Below is a small trained network, with its code and all its weights. Each question gives an input and a class and asks what happens when units are switched off, that is, made to give their printed mean instead of their output.

import numpy as np


def w(rows, s, z=0):
    codes = np.array(rows[::2]) - 128.0
    scale = np.full(codes.shape[1], s)
    scale[-1] = z or s
    return codes * scale


def norm(h):
    return h / np.sqrt((h * h).mean(-1, keepdims=True) + 1e-5)


def f(y):
    return y / 2 * (1 + np.tanh(0.7978845608 * (y + 0.044715 * y**3)))


def log_softmax(a):
    a = a - a.max(-1, keepdims=True)
    return a - np.log(np.exp(a).sum(-1, keepdims=True))


def net(x, mask):
    res = np.array(x, float).reshape(1, 3) / 4 @ E
    u = 0
    for l in range(2):
        y = f(norm(res) @ A[l][:, :-1].T + A[l][:, -1])
        res = res + np.where(mask[u : u + 4], y, B[l][:, -1]) @ B[l][:, :-1]
        u += 4
    return log_softmax(norm(res)[-1] @ U[:, :-1].T + U[:, -1])


A, B = {}, {}
E = w([
[141,65,251,123],'x0',
[45,151,150,81],'x1',
[62,98,125,206],'x2',
],0.0016)
A[0] = w([
[49,75,117,204,9],'0.n0',
[20,198,166,53,94],'0.n1',
[179,116,98,158,21],'0.n2',
[191,154,131,3,15],'0.n3',
],0.0055,0.0013)
B[0] = w([
[165,244,165,182,192],'0.n0',
[166,5,135,253,254],'0.n1',
[184,76,113,146,131],'0.n2',
[79,212,167,250,202],'0.n3',
],0.005,0.0018)
A[1] = w([
[100,124,36,173,250],'1.n0',
[65,198,151,88,23],'1.n1',
[254,138,102,144,54],'1.n2',
[103,88,195,121,217],'1.n3',
],0.0057,0.0023)
B[1] = w([
[162,114,193,55,255],'1.n0',
[71,3,228,210,95],'1.n1',
[40,53,181,198,170],'1.n2',
[160,162,56,50,196],'1.n3',
],0.0049,0.003)
U = w([
[138,201,156,175,186],'0',
[176,122,122,44,205],'1',
[147,9,146,178,161],'2',
[120,119,136,135,150],'3',
[54,104,99,118,7],'4',
[66,107,75,125,3],'5',
[57,105,82,125,8],'6',
],0.014,0.0041)

Each question gives the input, the list of numbers given to net, and the class t.
The units are the neurons (one row each of A and B). Each row of codes is followed by its name. A weight is (code - 128) times the scale printed after its matrix; where a second scale follows, it is the last column's (A, B and U).
mask holds one flag per neuron, layer by layer. A switched-off neuron (its flag False) gives its mean, the last column of its row in B, instead of its output. The means were averaged over made-up inputs and are rounded, as every weight is.
A unit's drop is (log p(t) with every unit on - log p(t) with that unit switched off) / (log p(t) with every unit on - log p(t) with every unit switched off).
The circuit of an input: a set's keep is (log p(t) with only the set's units on - log p(t) with every unit switched off) / (log p(t) with every unit on - log p(t) with every unit switched off). Starting from all 8 units, units are removed one at a time, each time the one whose removal leaves the highest keep (on an exact tie, the one counted first), for as long as the keep stays at least 0.8.
circuit, biggest first: the units of the circuit, biggest drop first
unit that matters most: the unit with the biggest drop
k most important neurons: the k neurons with the biggest drops, biggest first
k most important neurons of layer l: the k neurons of layer l with the biggest drops, biggest first
input [0,-1,-6], class 0: circuit, biggest first => [0.n3]
input [-5,-3,8], class 0: 2 most important neurons of layer 0 => [0.n0 0.n1]
input [8,4,5], class 1: circuit, biggest first => [1.n3 1.n2]
input [-2,3,-4], class 0: 2 most important neurons => [0.n3 1.n2]
input [5,-2,-6], class 0: 2 most important neurons => [0.n3 1.n0]
input [-4,3,3], class 1: 2 most important neurons of layer 1 => [1.n0 1.n2]
input [8,8,7], class 1: circuit, biggest first => [1.n3 1.n2]
input [-4,8,-5], class 2: 2 most important neurons => [0.n1 0.n0]
input [-8,8,-2], class 1: 2 most important neurons => [1.n0 1.n2]
input [3,8,3], class 2: 2 most important neurons => [0.n1 0.n3]
input [-7,5,6], class 1: 3 most important neurons => [0.n3 1.n0 1.n2]
input [7,-5,7], class 0: 3 most important neurons => [0.n0 0.n1 1.n0]
input [1,-3,5], class 0: 2 most important neurons => [0.n0 0.n1]
input [-4,5,4], class 2: 2 most important neurons of layer 1 => [1.n3 1.n0]
input [-3,-1,-6], class 0: unit that matters most => 0.n3
input [-2,2,-6], class 0: 2 most important neurons => [0.n3 1.n2]
input [7,-4,6], class 1: circuit, biggest first => [0.n1 1.n3]
input [1,6,3], class 2: 2 most important neurons => [0.n1 0.n3]
input [4,7,-6], class 2: 2 most important neurons of layer 0 => [0.n1 0.n0]
input [-4,5,2], class 2: unit that matters most => 0.n1
